Below is a small trained network, with its code and all its weights. Each question gives an input and a target symbol and asks what happens when units are switched off, that is, made to give their printed mean instead of their output.

import numpy as np


def w(rows, s, z=0):
    codes = np.array(rows[::2]) - 128.0
    scale = np.full(codes.shape[1], s)
    scale[-1] = z or s
    return codes * scale


def f(y):
    return y / 2 * (1 + np.tanh(0.7978845608 * (y + 0.044715 * y**3)))


def softmax(a):
    e = np.exp(a - a.max(-1, keepdims=True))
    return e / e.sum(-1, keepdims=True)


def log_softmax(a):
    a = a - a.max(-1, keepdims=True)
    return a - np.log(np.exp(a).sum(-1, keepdims=True))


def net(x, mask):
    ids = ['αβγδεζηθλξπστφψ'.index(c) for c in x.split()]
    T = len(ids)
    res = E[ids] + P[:T]
    r = res
    for j in range(2):
        rows = slice(4 * j, 4 * j + 4)
        q, k, v = (r @ M[0][rows].T for M in (Q, K, V))
        z = softmax(np.where(np.tri(T) > 0, q @ k.T / 4**0.5, -1e9)) @ v
        o = O[0][rows]
        res = res + np.where(mask[j], z, o[:, -1]) @ o[:, :-1]
    y = f(res @ A[0][:, :-1].T + A[0][:, -1])
    res = res + np.where(mask[2:18], y, B[0][:, -1]) @ B[0][:, :-1]
    return log_softmax(res[-1] @ U[:, :-1].T + U[:, -1])


Q, K, V, O, A, B = {}, {}, {}, {}, {}, {}
E = w([
[45,129,180,164,141,199,69,164,51],'α',
[88,185,163,209,141,82,145,208,153],'β',
[122,183,125,213,93,123,159,98,119],'γ',
[104,175,212,104,129,133,103,219,98],'δ',
[199,156,188,205,152,72,154,135,139],'ε',
[45,169,100,140,157,105,105,134,181],'ζ',
[117,141,99,200,237,145,143,92,142],'η',
[150,102,152,129,134,189,94,82,48],'θ',
[204,168,141,146,131,166,164,48,71],'λ',
[143,201,139,75,24,92,154,133,125],'ξ',
[154,127,153,82,222,98,86,146,180],'π',
[107,96,59,111,42,77,107,59,145],'σ',
[89,103,89,39,102,132,59,77,123],'τ',
[144,162,57,93,164,75,178,91,207],'φ',
[186,136,147,1,118,72,102,168,171],'ψ',
],0.0094)
P = w([
[113,89,170,136,87,176,175,117,184],'0',
[140,151,127,170,115,142,93,146,165],'1',
[82,207,203,125,146,78,108,24,115],'2',
[136,45,130,84,155,110,210,120,109],'3',
[170,157,79,147,134,121,81,176,109],'4',
[129,252,139,98,172,87,74,67,74],'5',
[126,46,131,76,164,119,209,122,115],'6',
[175,166,60,165,143,81,69,183,65],'7',
],0.012)
Q[0] = w([
[114,25,132,137,116,163,213,171,137],'head 1',
[87,88,160,93,132,108,212,115,127],'head 1',
[187,133,50,155,104,177,72,194,147],'head 1',
[129,8,114,120,97,176,203,190,162],'head 1',
[174,115,72,148,111,132,94,176,123],'head 2',
[109,81,155,57,160,112,203,79,112],'head 2',
[122,177,138,163,128,116,82,114,130],'head 2',
[118,172,125,176,103,130,91,143,138],'head 2',
],0.013)
K[0] = w([
[74,127,229,204,88,214,147,123,188],'head 1',
[113,99,193,95,89,194,156,82,255],'head 1',
[110,209,120,244,145,89,79,185,45],'head 1',
[70,137,233,208,108,179,121,126,182],'head 1',
[134,160,89,191,118,101,93,187,101],'head 2',
[89,80,217,114,72,246,199,95,250],'head 2',
[167,99,71,91,169,75,121,94,75],'head 2',
[163,152,81,105,157,54,93,108,56],'head 2',
],0.0089)
V[0] = w([
[148,153,79,222,185,129,189,93,144],'head 1',
[83,81,98,143,115,217,81,62,41],'head 1',
[124,144,86,145,3,111,166,88,127],'head 1',
[30,119,38,98,132,99,109,125,205],'head 1',
[153,78,88,154,111,100,100,135,101],'head 2',
[157,61,109,149,131,102,117,172,176],'head 2',
[192,156,108,84,167,124,106,31,127],'head 2',
[59,167,174,121,145,139,145,130,74],'head 2',
],0.011)
O[0] = w([
[87,96,70,140,139,183,234,163,202,238],'head 1',
[72,189,162,145,145,227,64,46,183,84],'head 1',
[215,142,48,123,101,196,43,190,162,254],'head 1',
[95,177,8,36,153,91,130,74,71,64],'head 1',
[100,84,137,107,98,188,123,121,116,71],'head 2',
[102,64,113,139,112,136,135,112,58,57],'head 2',
[162,101,147,55,160,117,129,100,198,133],'head 2',
[117,226,169,165,120,104,122,152,166,148],'head 2',
],0.011,0.0034)
A[0] = w([
[173,128,214,138,104,161,94,126,178,160],'neuron 1',
[164,99,108,154,87,119,140,209,84,102],'neuron 2',
[126,80,147,161,113,184,157,172,195,242],'neuron 3',
[145,2,124,119,151,110,194,114,93,102],'neuron 4',
[167,166,112,157,115,126,154,161,213,140],'neuron 5',
[102,158,58,74,184,149,128,115,109,204],'neuron 6',
[146,83,172,161,107,145,167,161,172,173],'neuron 7',
[93,169,165,119,149,97,71,73,73,79],'neuron 8',
[67,158,201,118,160,100,127,47,166,62],'neuron 9',
[135,129,73,76,132,65,173,137,84,148],'neuron 10',
[95,163,157,165,142,163,143,110,183,139],'neuron 11',
[89,85,72,148,130,183,184,179,149,146],'neuron 12',
[199,71,60,127,115,201,112,168,170,117],'neuron 13',
[145,226,149,122,148,149,77,89,153,142],'neuron 14',
[98,104,201,163,153,89,214,133,157,254],'neuron 15',
[121,171,175,140,135,56,73,98,71,105],'neuron 16',
],0.0086,0.0042)
B[0] = w([
[119,126,144,154,185,69,106,143,57,220],'neuron 1',
[134,82,36,180,92,202,127,171,131,199],'neuron 2',
[176,70,110,123,182,134,122,55,104,249],'neuron 3',
[69,109,163,123,101,63,61,195,254,172],'neuron 4',
[172,146,96,90,158,125,111,160,125,232],'neuron 5',
[120,165,97,115,91,106,127,29,115,189],'neuron 6',
[162,74,134,78,115,101,110,70,89,212],'neuron 7',
[164,145,147,176,45,163,174,96,186,163],'neuron 8',
[51,103,132,167,148,237,199,136,142,179],'neuron 9',
[89,179,108,191,162,94,129,154,102,205],'neuron 10',
[111,189,111,128,156,151,95,178,94,199],'neuron 11',
[145,89,166,166,109,116,219,52,162,217],'neuron 12',
[100,207,208,50,113,187,168,174,169,241],'neuron 13',
[111,33,83,147,133,132,81,157,175,211],'neuron 14',
[44,121,184,13,79,148,106,100,31,210],'neuron 15',
[203,134,196,160,83,102,183,131,189,177],'neuron 16',
],0.0076,0.012)
U = w([
[52,183,169,195,111,197,134,164,155,52],'α',
[88,60,67,190,104,136,178,160,51,116],'β',
[203,100,119,168,95,218,216,94,218,124],'γ',
[214,164,196,167,50,64,142,115,54,184],'δ',
[126,19,147,99,66,126,112,130,156,14],'ε',
[132,191,54,160,180,65,167,56,18,208],'ζ',
[61,118,193,111,118,114,227,26,120,4],'η',
[69,72,94,139,197,162,23,112,41,211],'θ',
[212,131,174,14,167,88,121,105,63,143],'λ',
[160,204,71,126,166,157,72,254,119,70],'ξ',
[62,149,196,70,106,79,88,182,168,185],'π',
[36,213,106,17,83,214,124,129,73,133],'σ',
[193,92,73,121,82,84,23,39,156,194],'τ',
[72,190,108,134,147,94,195,164,234,83],'φ',
[214,67,120,183,153,41,59,200,187,90],'ψ',
],0.0054,0.0028)

Each question gives the input, a string of symbols that net reads in full, and the target symbol t.
The units are the heads (4 rows each of Q, K, V and O) and the neurons (one row each of A and B). Each row of codes is followed by its name. A weight is (code - 128) times the scale printed after its matrix; where a second scale follows, it is the last column's (O, A, B and U).
mask holds one flag per unit, heads first, then neurons. A switched-off unit (its flag False) gives its mean, the last column of its rows in O or B, instead of its output. The means were averaged over made-up inputs and are rounded, as every weight is.
A unit's drop is (log p(t) with every unit on - log p(t) with that unit switched off) / (log p(t) with every unit on - log p(t) with every unit switched off).
The circuit of an input: a set's keep is (log p(t) with only the set's units on - log p(t) with every unit switched off) / (log p(t) with every unit on - log p(t) with every unit switched off). Starting from the 12 units with the biggest drops (on a tie, the unit counted first), units are removed one at a time, each time the one whose removal leaves the highest keep (on an exact tie, the one counted first), for as long as the keep stays at least 0.8.
circuit, biggest first: the units of the circuit, biggest drop first
top k neurons: the k neurons with the biggest drops, biggest first
heads that matter: for each layer, one digit per head in row order, 1 if its drop is at least 0.15 and else 0, layers parted by /
drop when u is switched off: that unit's drop, to one decimal
input φ θ π, target ζ: circuit, biggest first => head 1; neuron 10
input θ γ θ ζ δ τ ε ζ, target ζ: circuit, biggest first => head 1; neuron 6
input ψ σ σ ξ γ τ, target γ: circuit, biggest first => head 1; neuron 9; neuron 8; neuron 16
input θ γ ψ θ θ ε, target α: heads that matter => 10
input δ β λ δ φ φ θ, target δ: heads that matter => 11
input θ ψ λ γ σ λ φ, target θ: heads that matter => 10
input π σ γ δ φ λ, target ζ: circuit, biggest first => head 1; neuron 10
input γ θ ζ ζ, target γ: circuit, biggest first => head 1; neuron 12
input σ δ λ, target τ: circuit, biggest first => head 1; neuron 14
input τ σ η γ β, target β: heads that matter => 11
input λ ζ γ, target θ: heads that matter => 10
input β γ σ θ γ π, target η: circuit, biggest first => head 1; neuron 9
input δ π ξ σ, target δ: heads that matter => 11
input σ γ θ η ψ ε γ δ, target δ: circuit, biggest first => head 1; neuron 16
input γ σ λ, target τ: top 3 neurons => neuron 14; neuron 6; neuron 13
input π γ θ γ π β, target η: top neuron => neuron 15
input π β γ, target η: top 2 neurons => neuron 9; neuron 15
input θ ψ γ λ γ ξ, target ψ: top 2 neurons => neuron 14; neuron 13
input θ λ ζ, target θ: top 3 neurons => neuron 13; neuron 14; neuron 1
input σ φ ζ ζ, target σ: top neuron => neuron 13
input ζ θ σ θ τ, target τ: drop when head 1 is switched off => 1.4
input γ σ θ ψ σ, target σ: drop when neuron 9 is switched off => 0.0
input λ ξ ψ λ ε σ, target τ: drop when neuron 13 is switched off => 0.1
input λ β η λ γ, target γ: top neuron => neuron 12
